Below are the code and all the weights of a small trained network. Each question names an input and a target symbol and asks about switching units off, where a switched-off unit gives its printed mean instead of its output.

import numpy as np


def w(rows, s, z=0):
    codes = np.array(rows[::2]) - 128.0
    scale = np.full(codes.shape[1], s)
    scale[-1] = z or s
    return codes * scale


def f(y):
    return y / 2 * (1 + np.tanh(0.7978845608 * (y + 0.044715 * y**3)))


def softmax(a):
    e = np.exp(a - a.max(-1, keepdims=True))
    return e / e.sum(-1, keepdims=True)


def log_softmax(a):
    a = a - a.max(-1, keepdims=True)
    return a - np.log(np.exp(a).sum(-1, keepdims=True))


def net(x, mask):
    ids = ['ΓΔΘΦαβεζηλμξπστ'.index(c) for c in x.split()]
    T = len(ids)
    res = E[ids] + P[:T]
    r = res
    for j in range(2):
        rows = slice(2 * j, 2 * j + 2)
        q, k, v = (r @ M[0][rows].T for M in (Q, K, V))
        z = softmax(np.where(np.tri(T) > 0, q @ k.T / 2**0.5, -1e9)) @ v
        o = O[0][rows]
        res = res + np.where(mask[j], z, o[:, -1]) @ o[:, :-1]
    y = f(res @ A[0][:, :-1].T + A[0][:, -1])
    res = res + np.where(mask[2:10], y, B[0][:, -1]) @ B[0][:, :-1]
    return log_softmax(res[-1] @ U[:, :-1].T + U[:, -1])


Q, K, V, O, A, B = {}, {}, {}, {}, {}, {}
E = w([
[108,130,127,117],'Γ',
[104,124,119,98],'Δ',
[174,136,171,183],'Θ',
[183,154,168,189],'Φ',
[85,159,74,7],'α',
[97,141,105,27],'β',
[132,146,162,112],'ε',
[130,116,139,96],'ζ',
[138,149,148,146],'η',
[111,109,136,86],'λ',
[79,127,125,69],'μ',
[192,80,15,152],'ξ',
[152,151,151,78],'π',
[120,189,162,141],'σ',
[143,171,143,124],'τ',
],0.018)
P = w([
[20,130,235,202],'0',
[87,9,137,201],'1',
[143,29,224,3],'2',
[93,60,112,94],'3',
[116,112,89,166],'4',
[165,79,131,65],'5',
[193,167,125,156],'6',
[186,127,125,46],'7',
[184,162,97,139],'8',
[214,145,126,53],'9',
[253,137,134,69],'10',
[217,141,90,72],'11',
],0.0067)
Q[0] = w([
[120,130,87,5],'head 0',
[159,127,53,95],'head 0',
[42,75,161,168],'head 1',
[216,110,194,192],'head 1',
],0.015)
K[0] = w([
[168,92,7,102],'head 0',
[162,128,88,178],'head 0',
[80,161,234,139],'head 1',
[191,52,106,221],'head 1',
],0.013)
V[0] = w([
[109,111,31,216],'head 0',
[4,148,134,102],'head 0',
[207,51,6,205],'head 1',
[158,39,192,143],'head 1',
],0.011)
O[0] = w([
[99,90,72,2,52],'head 0',
[235,89,231,154,216],'head 0',
[23,148,127,27,2],'head 1',
[88,221,80,177,44],'head 1',
],0.0076,0.0051)
A[0] = w([
[33,117,154,155,218],'neuron 0',
[125,215,151,176,233],'neuron 1',
[79,68,255,105,220],'neuron 2',
[54,207,117,81,124],'neuron 3',
[145,115,163,205,35],'neuron 4',
[219,79,123,153,145],'neuron 5',
[161,78,46,102,102],'neuron 6',
[109,117,185,224,253],'neuron 7',
],0.0098,0.0052)
B[0] = w([
[167,152,133,152,142],'neuron 0',
[134,1,108,97,178],'neuron 1',
[58,114,42,153,191],'neuron 2',
[219,143,142,186,180],'neuron 3',
[64,253,139,138,182],'neuron 4',
[102,102,132,97,248],'neuron 5',
[109,187,181,236,158],'neuron 6',
[111,33,112,31,226],'neuron 7',
],0.0087,0.015)
U = w([
[120,148,154,141,55],'Γ',
[118,176,106,86,100],'Δ',
[116,158,191,154,117],'Θ',
[143,140,131,146,22],'Φ',
[105,166,160,97,28],'α',
[118,147,179,154,55],'β',
[128,93,82,94,222],'ε',
[97,157,92,154,238],'ζ',
[148,163,102,113,88],'η',
[138,120,98,169,2],'λ',
[116,152,137,125,26],'μ',
[245,97,105,147,189],'ξ',
[106,161,139,105,32],'π',
[101,164,163,105,50],'σ',
[108,154,147,115,9],'τ',
],0.012,0.0043)

Each question gives the input, a string of symbols that net reads in full, and the target symbol t.
The units are the heads (2 rows each of Q, K, V and O) and the neurons (one row each of A and B). Each row of codes is followed by its name. A weight is (code - 128) times the scale printed after its matrix; where a second scale follows, it is the last column's (O, A, B and U).
mask holds one flag per unit, heads first, then neurons. A switched-off unit (its flag False) gives its mean, the last column of its rows in O or B, instead of its output. The means were averaged over made-up inputs and are rounded, as every weight is.
A unit's drop is (log p(t) with every unit on - log p(t) with that unit switched off) / (log p(t) with every unit on - log p(t) with every unit switched off).
The circuit of an input: a set's keep is (log p(t) with only the set's units on - log p(t) with every unit switched off) / (log p(t) with every unit on - log p(t) with every unit switched off). Starting from all 10 units, units are removed one at a time, each time the one whose removal leaves the highest keep (on an exact tie, the one counted first), for as long as the keep stays at least 0.8.
units of the circuit, in order: the units of the circuit, biggest drop first
top k neurons: the k neurons with the biggest drops, biggest first
heads that matter: for each layer, one digit per head in row order, 1 if its drop is at least 0.15 and else 0, layers parted by /
drop when u is switched off: that unit's drop, to one decimal
input τ τ λ Θ π Δ ζ ε η, target ε: units of the circuit, in order => (neuron 1; neuron 3; neuron 6)
input π ζ ζ Φ ζ η ξ ε Δ, target ζ: units of the circuit, in order => (head 0; neuron 6; neuron 7)
input β α λ β β β α β Θ Φ, target ε: heads that matter => 00
input Δ α η Φ Φ σ, target ε: top 3 neurons => (neuron 1; neuron 3; neuron 6)
input λ ξ η Φ, target ζ: heads that matter => 01
input π β τ β τ λ ζ α α Θ, target ε: top 4 neurons => (neuron 1; neuron 7; neuron 3; neuron 6)
input π Δ π α ε, target ε: units of the circuit, in order => (neuron 7; neuron 1; neuron 3; head 0)
input β τ η μ ξ, target ζ: heads that matter => 10
input α τ ζ α, target ξ: heads that matter => 01
input π η λ β π Φ, target ε: top 4 neurons => (neuron 1; neuron 7; neuron 3; neuron 6)
input α μ Γ α π Δ π π η α β σ, target ε: top 4 neurons => (neuron 1; neuron 7; neuron 3; neuron 6)
input ζ α β α η, target ε: top 2 neurons => (neuron 7; neuron 1)
input Φ Δ π β ε, target ε: units of the circuit, in order => (neuron 7; neuron 3; neuron 6)
input α Γ π β Δ α τ β α α τ α, target ξ: top neuron => (neuron 4)
input Δ σ Δ μ Δ ξ α α μ α π, target Δ: drop when neuron 1 is switched off => 0.1
input α α τ, target ε: drop when neuron 6 is switched off => 0.3
input π α α τ σ Γ β α Γ β, target ξ: drop when neuron 5 is switched off => -0.2
input α β α Φ α α τ π ζ β Θ, target ε: drop when neuron 2 is switched off => -0.1
